The symbols move the units like this.
vuru ρ tasi
vuru π sizi
tasi ρ vuru
tasi χ bizu
tasi λ mozo
tasi π gumo
tasi γ tobi
tasi ξ tule
tasi ε bamo
tasi θ nome
tasi η benu
bega ρ nane
bega χ numo
bega λ tora
bega π tule
bega γ tipo
bega ξ gumo
bega ε dame
bega θ puti
bega η mefo
meno ρ mopu
meno χ sasi
meno λ beke
meno π tobi
meno γ gumo
meno ξ tipo
meno ε godo
meno θ rato
meno η zule
gite ρ kedi
gite χ zari
gite λ tobu
gite π nome
gite γ rato
gite ξ puti
gite ε lena
gite θ gumo
gite η zige
dati ρ zuso
dati χ fori
dati λ gumo
dati π mozo
dati γ beke
dati ξ tora
dati ε lemu
dati θ tobu
dati η rovi
bamo π bodi
bamo ε tasi
tutu ε kale
tutu η bodi
sefe χ bodi
sefe ε gula
numo χ bega
numo ξ gula
gumo ρ sizi
gumo χ gula
gumo λ dati
gumo π tasi
gumo γ meno
gumo ξ bega
gumo ε bodi
gumo θ gite
gumo η kale
lapi ρ bodi
lapi ε sizi
nome π gite
nome θ tasi
tudo χ kale
tudo η gula
nane ρ bega
nane ξ sizi
gula ρ vapa
gula χ gumo
gula λ fori
gula π bizu
gula γ sasi
gula ξ numo
gula ε sefe
gula θ zari
gula η tudo
sizi ρ gumo
sizi χ vapa
sizi λ zuso
sizi π vuru
sizi γ mopu
sizi ξ nane
sizi ε lapi
sizi θ kedi
sizi η ruka
mozo λ tasi
mozo π dati
vapa ρ gula
vapa χ sizi
ruka ρ kale
ruka η sizi
tipo γ bega
tipo ξ meno
kale ρ ruka
kale χ tudo
kale λ rovi
kale π benu
kale γ zule
kale ξ mefo
kale ε tutu
kale θ zige
kale η gumo
mopu ρ meno
mopu γ sizi
godo γ bodi
godo ε meno
kedi ρ gite
kedi θ sizi
tobu λ gite
tobu θ dati
tule π bega
tule ξ tasi
tora λ bega
tora ξ dati
lemu λ bodi
lemu ε dati
fori χ dati
fori λ gula
beke λ meno
beke γ dati
bodi ρ lapi
bodi χ sefe
bodi λ lemu
bodi π bamo
bodi γ godo
bodi ξ dame
bodi ε gumo
bodi θ lena
bodi η tutu
zari χ gite
zari θ gula
rovi λ kale
rovi η dati
zige θ kale
zige η gite
lena ε gite
lena θ bodi
puti ξ gite
puti θ bega
dame ξ bodi
dame ε bega
rato γ gite
rato θ meno
mefo ξ kale
mefo η bega
tobi π meno
tobi γ tasi
bizu χ tasi
bizu π gula
zuso ρ dati
zuso λ sizi
benu π kale
benu η tasi
zule γ kale
zule η meno
sasi χ meno
sasi γ gula

In the rows, 51 means zero.

The rows follow the links: the fewer symbols apart two units are, the more alike their rows tend to be.

Each row is also shifted at random along 4 hidden directions that mean nothing.

Some units, each with a row of numbers:
tule:  63   45   57   47   51   53   59   55   51   53   54   56   52   56   41   54   53   57   49   49   59   56   45   44   56   48   55   50   39   55   47   54   51   48   45   40   50   52
bega:  32   44   54   47   50   52   52   59   48   46   54   56   52   58   37   52   49   65   56   42   57   48   37   40   46   43   57   51   53   57   36   43   39   48   54   49   47   65
sefe:  35   51   38   41   62   54   41   44   45   38   51   42   41   43   56   37   57   60   56   54   63   54   42   50   33   55   43   50   62   39   35   45   40   58   46   51   44   54
kedi:  52   53   56   45   44   47   54   60   64   46   60   49   55   61   54   50   48   64   51   52   40   47   60   50   52   53   55   55   52   49   52   45   61   52   51   55   59   62
tipo:  59   48   59   57   55   54   59   56   54   55   50   42   54   56   53   62   51   54   51   38   50   54   48   50   58   41   47   50   49   57   42   54   56   47   43   42   44   60
mopu:  40   51   52   53   45   52   50   54   56   37   55   41   52   64   50   59   47   67   56   35   30   51   65   56   45   42   44   53   55   47   35   51   51   47   47   49   59   67
puti:  45   46   59   41   48   51   53   70   52   52   52   47   42   56   43   27   62   39   45   52   59   45   28   39   54   57   53   58   65   51   51   30   62   63   57   51   38   60
ruka:  48   59   45   56   46   43   62   32   51   48   37   65   66   56   63   74   30   50   51   64   43   57   72   54   40   43   57   44   46   57   63   65   56   39   41   58   68   39
bamo:  39   49   44   51   65   46   53   32   43   50   55   55   44   51   62   51   47   63   50   46   69   56   49   50   44   59   53   53   42   47   52   56   49   46   31   53   36   40
mefo:  41   51   51   49   41   44   69   60   49   52   52   49   48   45   35   66   43   60   61   43   46   47   43   55   36   44   64   45   57   61   40   51   42   40   54   62   61   64
meno:  53   48   54   60   53   57   51   53   51   56   47   47   54   51   61   60   44   38   55   47   46   55   53   53   59   47   54   57   49   56   49   51   47   52   49   41   46   44
rovi:  53   58   50   61   61   42   53   48   40   58   46   57   44   47   55   52   55   36   41   57   54   49   49   56   59   55   50   43   46   58   68   54   58   49   56   57   47   40
gumo:  52   48   59   61   39   53   55   67   52   49   58   52   43   53   32   46   44   46   64   43   46   38   45   49   40   50   68   58   51   46   44   44   35   50   60   48   62   54
numo:  85   45   56   53   53   56   50   70   50   55   47   47   56   52   46   33   59   45   50   53   63   58   39   36   64   52   31   42   60   49   50   47   60   65   54   49   49   54
tobi:  49   43   54   52   59   59   51   37   49   48   44   54   57   55   67   65   47   50   53   46   48   61   57   54   61   45   53   49   36   56   46   60   46   48   36   43   45   40
godo:  72   60   48   65   48   51   53   47   65   67   47   46   51   51   59   75   39   50   60   50   41   50   55   50   56   48   53   52   49   46   49   58   49   40   42   43   55   54
sasi:  73   49   46   52   51   52   50   50   60   49   48   43   54   46   58   57   53   55   64   54   49   52   59   51   56   45   49   46   52   49   40   58   41   48   51   48   54   50

Start, symbols taken left to right, then the unit you end at.
Answer with the unit's name.
 28   48   46   52   65   55   41   29   40   43   47   59   46   50   59   54   61   56   32   50   67   57   51   53   49   54   54   47   36   51   53   57   50   52   49   49   37   40
λ ξ ξ η π => kale
 59   62   52   57   47   52   52   49   50   52   46   56   56   55   53   56   56   44   38   53   36   55   59   53   55   50   45   44   40   43   66   54   67   52   51   48   54   51
ρ λ γ γ γ η => zule
 32   47   54   38   41   48   41   48   59   49   61   50   43   51   41   52   61   58   45   55   50   43   54   58   48   53   60   54   50   52   43   51   44   44   64   51   57   68
θ ξ λ η η => bega
 60   54   48   50   46   54   52   42   50   49   44   54   59   51   55   53   48   48   54   61   50   58   64   47   43   44   37   47   55   48   58   60   60   57   47   51   58   37
ρ ξ ξ ξ => numo
 53   71   44   61   54   42   58   47   46   62   42   58   45   43   56   51   39   32   53   54   51   48   41   56   42   57   58   53   53   46   70   50   49   49   51   57   49   33
η θ ε η θ => kale
 86   53   53   57   48   44   58   65   47   56   43   50   53   41   47   37   51   34   53   55   46   51   42   54   58   60   48   47   62   56   61   50   47   54   58   57   58   41
η ρ χ => sizi
 64   44   49   47   46   55   44   55   53   42   50   43   54   43   43   42   53   52   55   52   54   44   54   44   53   48   44   52   58   48   36   49   42   53   55   52   62   56
π π ξ χ θ => puti
 18   50   45   53   55   51   40   37   44   41   49   56   41   51   42   54   63   49   44   47   63   50   55   55   47   51   51   47   41   52   51   49   46   50   60   45   44   53
ε ε λ λ θ => tobu
 62   53   60   46   46   54   54   58   66   64   54   48   48   57   59   49   56   38   50   47   48   46   47   44   70   53   53   56   56   51   50   37   56   54   52   44   48   54
θ π π γ => gumo
 48   42   54   32   57   53   49   53   54   41   54   42   52   47   52   30   54   57   50   56   62   46   55   47   61   53   44   54   58   52   35   41   52   58   51   59   52   53
θ π π θ θ => gula
 74   56   58   51   42   43   54   65   65   68   63   45   49   45   47   49   47   56   60   53   43   41   44   44   56   54   61   61   55   41   56   41   51   52   52   48   54   60
ε θ ξ χ χ λ => tora
 39   59   44   56   56   40   42   46   48   53   57   47   44   41   46   56   64   64   48   52   55   48   45   54   44   57   50   50   45   42   48   51   46   53   61   48   46   61
λ θ θ => bodi
 70   40   49   49   63   58   44   46   40   49   50   52   53   46   59   32   59   44   47   56   67   63   49   45   59   52   37   48   49   49   49   54   58   60   38   55   46   36
π η χ ξ η => bega
 56   55   51   45   51   43   61   50   59   61   45   57   60   46   63   57   40   41   51   64   53   47   49   57   58   53   63   55   48   55   61   52   52   50   58   63   67   44
θ χ η ρ χ => sizi
